Below are the code and all the weights of a small trained network. Each question names an input and a class and asks about switching units off, where a switched-off unit gives its printed mean instead of its output.

import numpy as np


def w(rows, s, z=0):
    codes = np.array(rows[::2]) - 128.0
    scale = np.full(codes.shape[1], s)
    scale[-1] = z or s
    return codes * scale


def f(y):
    return y / 2 * (1 + np.tanh(0.7978845608 * (y + 0.044715 * y**3)))


def log_softmax(a):
    a = a - a.max(-1, keepdims=True)
    return a - np.log(np.exp(a).sum(-1, keepdims=True))


def net(x, mask):
    res = np.array(x, float).reshape(1, 4) / 4 @ E
    y = f(res @ A[0][:, :-1].T + A[0][:, -1])
    res = res + np.where(mask, y, B[0][:, -1]) @ B[0][:, :-1]
    return log_softmax(res[-1] @ U[:, :-1].T + U[:, -1])


A, B = {}, {}
E = w([
[115,153,111,121,32,73,195,85],'x0',
[136,3,144,142,188,87,160,39],'x1',
[178,74,112,117,82,225,180,86],'x2',
[51,63,97,76,108,62,138,182],'x3',
],0.0064)
A[0] = w([
[160,144,142,150,88,196,144,100,180],'n1',
[147,38,127,131,130,164,168,75,143],'n2',
[115,184,126,132,132,115,103,170,102],'n3',
[111,200,132,117,197,138,77,170,174],'n4',
[110,133,133,116,174,106,100,146,220],'n5',
[161,148,114,132,105,164,155,94,183],'n6',
[136,170,126,127,177,132,97,169,222],'n7',
[103,59,134,120,160,115,117,147,95],'n8',
[127,179,128,124,7,110,172,102,220],'n9',
[120,138,120,115,46,189,123,210,164],'n10',
[129,187,132,145,142,35,139,68,143],'n11',
[106,27,129,129,117,25,151,122,254],'n12',
[129,148,117,114,133,122,125,142,118],'n13',
[77,152,116,103,8,62,133,231,229],'n14',
[157,148,134,141,113,120,161,58,191],'n15',
[120,166,130,120,131,94,133,114,87],'n16',
],0.013,0.003)
B[0] = w([
[94,183,129,116,123,141,137,66,187],'n1',
[138,111,137,90,210,155,107,60,211],'n2',
[130,82,118,202,132,160,126,45,157],'n3',
[144,100,125,185,139,196,78,133,187],'n4',
[164,204,144,92,164,140,142,221,167],'n5',
[122,199,128,86,140,170,126,131,172],'n6',
[147,189,159,85,197,195,87,217,173],'n7',
[133,76,100,92,134,76,157,130,170],'n8',
[101,199,120,114,53,84,157,142,208],'n9',
[113,190,133,64,159,125,151,76,194],'n10',
[152,120,125,108,129,113,124,253,163],'n11',
[107,86,117,19,94,44,201,123,247],'n12',
[109,112,118,168,115,139,119,92,131],'n13',
[137,238,140,185,68,175,85,214,232],'n14',
[109,205,128,78,124,171,113,175,175],'n15',
[141,97,128,162,103,138,125,122,131],'n16',
],0.018,0.011)
U = w([
[126,122,163,126,214,203,122,47,88],'0',
[192,134,176,255,130,191,62,217,208],'1',
[65,195,129,99,61,126,182,150,237],'2',
[117,82,117,233,90,122,139,107,9],'3',
[133,22,95,74,173,49,214,133,136],'4',
],0.0069,0.0013)

Each question gives the input, the list of numbers given to net, and the class t.
The units are the neurons (one row each of A and B). Each row of codes is followed by its name. A weight is (code - 128) times the scale printed after its matrix; where a second scale follows, it is the last column's (A, B and U).
mask holds one flag per neuron, in row order. A switched-off neuron (its flag False) gives its mean, the last column of its row in B, instead of its output. The means were averaged over made-up inputs and are rounded, as every weight is.
A unit's drop is (log p(t) with every unit on - log p(t) with that unit switched off) / (log p(t) with every unit on - log p(t) with every unit switched off).
The circuit of an input: a set's keep is (log p(t) with only the set's units on - log p(t) with every unit switched off) / (log p(t) with every unit on - log p(t) with every unit switched off). Starting from the 12 units with the biggest drops (on a tie, the unit counted first), units are removed one at a time, each time the one whose removal leaves the highest keep (on an exact tie, the one counted first), for as long as the keep stays at least 0.8.
circuit, biggest first: the units of the circuit, biggest drop first
most important unit: the unit with the biggest drop
k most important neurons: the k neurons with the biggest drops, biggest first
drop of u: that unit's drop, to one decimal
input [3,6,-5,8], class 4: circuit, biggest first -> n12
input [-2,6,-1,-4], class 0: 3 most important neurons -> n12; n2; n9
input [-3,-1,2,-4], class 0: circuit, biggest first -> n14; n12
input [-2,1,-1,-6], class 0: 3 most important neurons -> n14; n9; n11
input [-2,-1,0,0], class 1: 2 most important neurons -> n12; n2
input [-8,-5,2,-8], class 1: 3 most important neurons -> n4; n2; n12
input [-7,-5,1,-3], class 0: 2 most important neurons -> n14; n10
input [2,3,0,-4], class 0: 2 most important neurons -> n14; n12
input [-7,-4,2,-8], class 1: 3 most important neurons -> n2; n12; n4
input [-5,-5,3,-7], class 0: 2 most important neurons -> n14; n1
input [-4,2,-1,0], class 4: drop of n14 -> 1.2
input [-1,-5,0,6], class 1: drop of n14 -> 0.2
input [1,6,3,-2], class 0: drop of n7 -> -0.2
input [-7,-8,7,1], class 0: most important unit -> n10
